Below are the code and all the weights of a small trained network. Each question names an input and a target symbol and asks about switching units off, where a switched-off unit gives its printed mean instead of its output.

import numpy as np


def w(rows, s, z=0):
    codes = np.array(rows[::2]) - 128.0
    scale = np.full(codes.shape[1], s)
    scale[-1] = z or s
    return codes * scale


def norm(h):
    return h / np.sqrt((h * h).mean(-1, keepdims=True) + 1e-5)


def f(y):
    return y / 2 * (1 + np.tanh(0.7978845608 * (y + 0.044715 * y**3)))


def softmax(a):
    e = np.exp(a - a.max(-1, keepdims=True))
    return e / e.sum(-1, keepdims=True)


def log_softmax(a):
    a = a - a.max(-1, keepdims=True)
    return a - np.log(np.exp(a).sum(-1, keepdims=True))


def net(x, mask):
    ids = ['Φγζηθλψ'.index(c) for c in x.split()]
    T = len(ids)
    res = E[ids] + P[:T]
    u = 0
    for l in range(3):
        q, k, v = (norm(res) @ M[l].T for M in (Q, K, V))
        z = softmax(np.where(np.tri(T) > 0, q @ k.T / 2**0.5, -1e9)) @ v
        res = res + np.where(mask[u], z, O[l][:, -1]) @ O[l][:, :-1]
        u += 1
        y = f(norm(res) @ A[l][:, :-1].T + A[l][:, -1])
        res = res + np.where(mask[u : u + 4], y, B[l][:, -1]) @ B[l][:, :-1]
        u += 4
    return log_softmax(norm(res)[-1] @ U[:, :-1].T + U[:, -1])


Q, K, V, O, A, B = {}, {}, {}, {}, {}, {}
E = w([
[110,236,129,160,136,99,153,150,215,130],'Φ',
[160,160,120,155,119,89,172,145,75,104],'γ',
[225,159,111,42,35,129,114,104,164,83],'ζ',
[171,117,193,156,179,86,180,115,180,117],'η',
[118,96,143,168,144,3,70,84,116,84],'θ',
[76,153,36,156,171,75,122,90,118,65],'λ',
[20,131,163,66,133,106,111,147,138,136],'ψ',
],0.012)
P = w([
[114,94,118,220,101,107,165,253,179,114],'0',
[126,103,115,154,95,72,145,195,144,124],'1',
[136,123,136,116,118,67,154,114,131,126],'2',
[136,113,137,90,143,77,127,78,126,143],'3',
[146,102,136,78,174,90,97,36,146,157],'4',
[153,102,134,61,194,107,66,19,161,153],'5',
],0.0055)
Q[0] = w([
[128,189,136,95,88,50,224,113,254,129],'L0H1',
[138,85,138,163,75,254,172,194,205,186],'L0H1',
],0.0047)
K[0] = w([
[60,192,153,69,167,83,115,84,68,216],'L0H1',
[32,118,99,255,175,40,152,247,116,127],'L0H1',
],0.0046)
V[0] = w([
[86,85,141,10,4,216,91,228,145,85],'L0H1',
[179,113,191,15,66,169,108,24,147,177],'L0H1',
],0.0035)
O[0] = w([
[150,85,137,177,104,201,106,2,211,171,191],'L0H1',
[217,149,145,100,120,194,118,172,191,47,4],'L0H1',
],0.0068,0.0017)
A[0] = w([
[138,20,195,235,158,134,187,134,117,116,118],'L0N1',
[202,114,153,70,205,75,134,171,78,112,2],'L0N2',
[121,180,138,100,29,207,139,253,196,100,104],'L0N3',
[55,157,81,52,131,139,59,119,95,139,76],'L0N4',
],0.005,0.0018)
B[0] = w([
[146,84,181,117,171,112,117,117,121,207,178],'L0N1',
[166,162,142,200,155,119,129,127,122,161,173],'L0N2',
[209,3,132,112,123,43,94,172,81,73,114],'L0N3',
[138,133,153,179,166,127,201,135,157,43,252],'L0N4',
],0.0078,0.0023)
Q[1] = w([
[46,220,116,122,188,110,83,98,251,193],'L1H1',
[31,42,209,82,193,255,85,77,170,139],'L1H1',
],0.007)
K[1] = w([
[183,158,85,117,28,127,141,173,168,117],'L1H1',
[254,52,76,160,95,118,67,42,128,136],'L1H1',
],0.0097)
V[1] = w([
[89,69,185,254,183,170,221,176,66,105],'L1H1',
[224,172,70,142,24,150,132,107,73,165],'L1H1',
],0.0036)
O[1] = w([
[209,122,171,159,139,184,167,194,82,70,197],'L1H1',
[200,254,199,163,52,64,163,105,106,109,2],'L1H1',
],0.0075,0.003)
A[1] = w([
[137,128,98,153,117,180,109,200,95,220,1],'L1N1',
[166,87,70,72,104,254,95,134,129,160,6],'L1N2',
[164,195,191,126,157,109,141,159,187,157,81],'L1N3',
[148,164,65,165,108,99,109,128,143,58,127],'L1N4',
],0.0077,0.0023)
B[1] = w([
[151,254,85,185,80,141,143,57,103,48,139],'L1N1',
[77,228,115,185,117,65,134,85,209,131,190],'L1N2',
[58,118,93,126,140,209,121,127,159,140,251],'L1N3',
[128,76,104,95,121,159,178,143,63,158,178],'L1N4',
],0.0085,0.0017)
Q[2] = w([
[204,147,100,223,76,158,49,148,47,255],'L2H1',
[108,28,199,94,146,55,132,164,151,170],'L2H1',
],0.0087)
K[2] = w([
[25,158,199,197,157,19,222,254,99,164],'L2H1',
[247,3,94,29,89,70,75,223,144,72],'L2H1',
],0.0049)
V[2] = w([
[189,73,28,178,193,108,104,117,130,253],'L2H1',
[110,59,22,72,109,192,57,106,106,13],'L2H1',
],0.0051)
O[2] = w([
[254,217,148,75,102,122,181,140,111,168,254],'L2H1',
[73,130,80,178,99,121,136,189,42,132,104],'L2H1',
],0.0089,0.00078)
A[2] = w([
[95,169,141,84,174,231,143,156,134,166,102],'L2N1',
[193,171,91,179,108,108,127,113,2,142,2],'L2N2',
[130,25,164,190,192,130,69,166,130,106,108],'L2N3',
[92,200,146,121,183,66,154,124,177,125,60],'L2N4',
],0.0079,0.004)
B[2] = w([
[182,70,137,209,136,151,135,139,94,105,190],'L2N1',
[149,206,172,139,113,223,87,99,118,104,207],'L2N2',
[141,121,83,68,84,254,78,124,159,82,251],'L2N3',
[147,153,81,104,75,124,61,100,127,169,253],'L2N4',
],0.0093,0.004)
U = w([
[78,139,77,142,200,86,206,163,58,134,190],'Φ',
[180,132,179,58,220,122,214,138,185,164,181],'γ',
[218,79,115,83,50,110,34,174,32,131,96],'ζ',
[58,103,108,138,158,238,96,136,179,92,143],'η',
[130,115,150,174,101,85,98,104,136,101,1],'θ',
[168,254,148,198,106,201,124,108,98,97,142],'λ',
[76,230,76,100,125,68,99,92,182,212,147],'ψ',
],0.0066,0.0027)

Each question gives the input, a string of symbols that net reads in full, and the target symbol t.
The units are the heads (2 rows each of Q, K, V and O) and the neurons (one row each of A and B). Each row of codes is followed by its name. A weight is (code - 128) times the scale printed after its matrix; where a second scale follows, it is the last column's (O, A, B and U).
mask holds one flag per unit, layer by layer, with each layer's heads first. A switched-off unit (its flag False) gives its mean, the last column of its rows in O or B, instead of its output. The means were averaged over made-up inputs and are rounded, as every weight is.
A unit's drop is (log p(t) with every unit on - log p(t) with that unit switched off) / (log p(t) with every unit on - log p(t) with every unit switched off).
The circuit of an input: a set's keep is (log p(t) with only the set's units on - log p(t) with every unit switched off) / (log p(t) with every unit on - log p(t) with every unit switched off). Starting from the 12 units with the biggest drops (on a tie, the unit counted first), units are removed one at a time, each time the one whose removal leaves the highest keep (on an exact tie, the one counted first), for as long as the keep stays at least 0.8.
circuit, biggest first: the units of the circuit, biggest drop first
unit that matters most: the unit with the biggest drop
top k neurons: the k neurons with the biggest drops, biggest first
k most important neurons of layer l: the k neurons of layer l with the biggest drops, biggest first
drop when u is switched off: that unit's drop, to one decimal
input η λ Φ ψ θ, target ζ: circuit, biggest first => [L2H1; L0H1; L1H1]
input γ γ ψ η ψ, target γ: unit that matters most => L0N4
input ψ θ γ ψ, target ζ: top 4 neurons => [L2N4; L2N1; L1N2; L0N4]
input ζ γ λ, target λ: top 3 neurons => [L1N4; L2N2; L0N3]
input γ Φ η ψ λ, target Φ: 2 most important neurons of layer 2 => [L2N3; L2N4]
input ψ η ψ, target γ: circuit, biggest first => [L2H1; L0N4]
input ζ ψ η γ, target ψ: circuit, biggest first => [L1H1; L0N4; L1N2; L0H1]
input γ ψ γ Φ ψ, target λ: 3 most important neurons of layer 1 => [L1N3; L1N2; L1N1]
input ψ γ γ λ θ, target ζ: circuit, biggest first => [L2H1; L1H1]
input γ ζ η η, target η: top 2 neurons => [L2N3; L1N3]
input Φ θ η γ ζ λ, target λ: circuit, biggest first => [L0H1; L2H1; L1N4; L2N2]
input γ ζ η θ ψ θ, target ψ: top 2 neurons => [L0N4; L2N1]
input γ γ ψ γ ψ, target λ: top 2 neurons => [L0N4; L1N1]
input γ ψ ψ ψ θ γ, target η: top 2 neurons => [L0N2; L2N3]
input η γ ζ γ, target γ: unit that matters most => L0H1
input Φ η ψ η, target η: 2 most important neurons of layer 0 => [L0N2; L0N1]
input γ Φ γ Φ λ, target Φ: top 2 neurons => [L1N4; L2N3]
input ψ θ ψ, target ζ: 2 most important neurons of layer 1 => [L1N3; L1N2]
input ψ γ ψ θ γ, target η: top 3 neurons => [L1N1; L0N4; L0N2]
input ζ λ Φ, target Φ: most important neuron of layer 1 => [L1N4]
input ζ ψ γ, target ψ: top 2 neurons => [L1N2; L0N4]
input ψ ψ Φ ψ ζ θ, target ψ: 2 most important neurons of layer 0 => [L0N4; L0N3]
input Φ ψ λ ψ, target Φ: 2 most important neurons of layer 2 => [L2N3; L2N2]
input θ γ γ Φ ζ γ, target γ: 2 most important neurons of layer 0 => [L0N4; L0N3]
input ψ ζ ψ λ, target ψ: drop when L0N2 is switched off => 0.0
input Φ ζ Φ γ ψ, target ψ: drop when L2N3 is switched off => 0.1
input ψ λ γ ψ, target Φ: drop when L0N2 is switched off => 0.3
input ζ η ψ ψ η, target ψ: drop when L1N4 is switched off => 0.1
input η λ ψ ψ γ ζ, target ψ: top neuron => [L1N2]
